Below are the code and all the weights of a small trained network. Each question names an input and a class and asks about switching units off, where a switched-off unit gives its printed mean instead of its output.

import numpy as np


def w(rows, s, z=0):
    codes = np.array(rows[::2]) - 128.0
    scale = np.full(codes.shape[1], s)
    scale[-1] = z or s
    return codes * scale


def f(y):
    return y / 2 * (1 + np.tanh(0.7978845608 * (y + 0.044715 * y**3)))


def log_softmax(a):
    a = a - a.max(-1, keepdims=True)
    return a - np.log(np.exp(a).sum(-1, keepdims=True))


def net(x, mask):
    res = np.array(x, float).reshape(1, 3) / 4 @ E
    y = f(res @ A[0][:, :-1].T + A[0][:, -1])
    res = res + np.where(mask, y, B[0][:, -1]) @ B[0][:, :-1]
    return log_softmax(res[-1] @ U[:, :-1].T + U[:, -1])


A, B = {}, {}
E = w([
[167,12,195,110,94,92,199,40],'x0',
[65,156,221,70,254,103,92,86],'x1',
[138,137,104,157,36,201,171,61],'x2',
],0.0087)
A[0] = w([
[185,115,121,113,76,55,151,100,109],'neuron 0',
[127,160,141,246,96,202,160,125,216],'neuron 1',
[54,94,145,116,134,74,123,165,92],'neuron 2',
[82,92,169,55,181,152,102,116,134],'neuron 3',
[185,73,162,222,72,154,128,154,171],'neuron 4',
[169,121,97,118,89,188,185,99,243],'neuron 5',
[190,157,190,60,181,67,97,111,135],'neuron 6',
[110,154,38,89,149,118,101,255,215],'neuron 7',
[109,68,215,49,137,64,188,109,255],'neuron 8',
[66,120,211,45,189,87,157,105,187],'neuron 9',
[55,168,101,86,60,204,85,185,176],'neuron 10',
[101,150,178,122,175,84,136,144,163],'neuron 11',
[132,217,119,114,81,145,90,217,235],'neuron 12',
[181,93,136,123,81,95,194,40,254],'neuron 13',
[114,186,88,173,146,175,80,194,190],'neuron 14',
[129,98,170,121,198,67,104,197,141],'neuron 15',
],0.009,0.0028)
B[0] = w([
[183,73,193,245,123,103,174,190,180],'neuron 0',
[59,170,113,175,75,176,157,109,212],'neuron 1',
[69,115,159,122,166,56,68,120,147],'neuron 2',
[200,185,99,44,162,88,205,58,183],'neuron 3',
[66,110,172,173,83,158,156,175,211],'neuron 4',
[155,82,135,243,66,175,157,92,224],'neuron 5',
[158,200,107,66,151,67,159,109,186],'neuron 6',
[201,168,94,129,165,157,156,200,235],'neuron 7',
[150,42,192,72,43,33,128,74,233],'neuron 8',
[230,71,167,62,160,86,79,1,224],'neuron 9',
[59,145,73,146,93,189,79,184,204],'neuron 10',
[177,195,93,37,162,100,108,127,174],'neuron 11',
[194,166,43,213,155,160,144,139,223],'neuron 12',
[90,77,206,204,27,33,161,117,255],'neuron 13',
[117,223,76,190,134,154,132,145,223],'neuron 14',
[242,155,175,87,195,96,69,178,191],'neuron 15',
],0.0071,0.0099)
U = w([
[147,124,177,32,180,48,85,63,71],'0',
[116,85,157,174,51,111,152,92,251],'1',
[104,191,46,179,134,214,95,146,203],'2',
[162,152,110,102,254,78,97,223,4],'3',
],0.0082,0.0024)

Each question gives the input, the list of numbers given to net, and the class t.
The units are the neurons (one row each of A and B). Each row of codes is followed by its name. A weight is (code - 128) times the scale printed after its matrix; where a second scale follows, it is the last column's (A, B and U).
mask holds one flag per neuron, in row order. A switched-off neuron (its flag False) gives its mean, the last column of its row in B, instead of its output. The means were averaged over made-up inputs and are rounded, as every weight is.
A unit's drop is (log p(t) with every unit on - log p(t) with that unit switched off) / (log p(t) with every unit on - log p(t) with every unit switched off).
The circuit of an input: a set's keep is (log p(t) with only the set's units on - log p(t) with every unit switched off) / (log p(t) with every unit on - log p(t) with every unit switched off). Starting from the 12 units with the biggest drops (on a tie, the unit counted first), units are removed one at a time, each time the one whose removal leaves the highest keep (on an exact tie, the one counted first), for as long as the keep stays at least 0.8.
units of the circuit, in order: the units of the circuit, biggest drop first
unit that matters most: the unit with the biggest drop
top k neurons: the k neurons with the biggest drops, biggest first
drop of u: that unit's drop, to one decimal
input [-1,-8,0], class 2: unit that matters most => neuron 8
input [2,-7,-8], class 3: units of the circuit, in order => neuron 13; neuron 5
input [-2,1,0], class 2: top 3 neurons => neuron 8; neuron 9; neuron 15
input [0,-4,-1], class 2: top 3 neurons => neuron 8; neuron 13; neuron 9
input [0,-7,-7], class 3: top 2 neurons => neuron 1; neuron 5
input [-2,2,-2], class 3: top 2 neurons => neuron 8; neuron 13
input [0,-8,-2], class 2: top 2 neurons => neuron 8; neuron 9
input [-3,-5,-5], class 2: drop of neuron 14 => 0.1
input [-2,-5,5], class 2: drop of neuron 8 => 0.3
input [6,6,5], class 0: drop of neuron 9 => 0.2
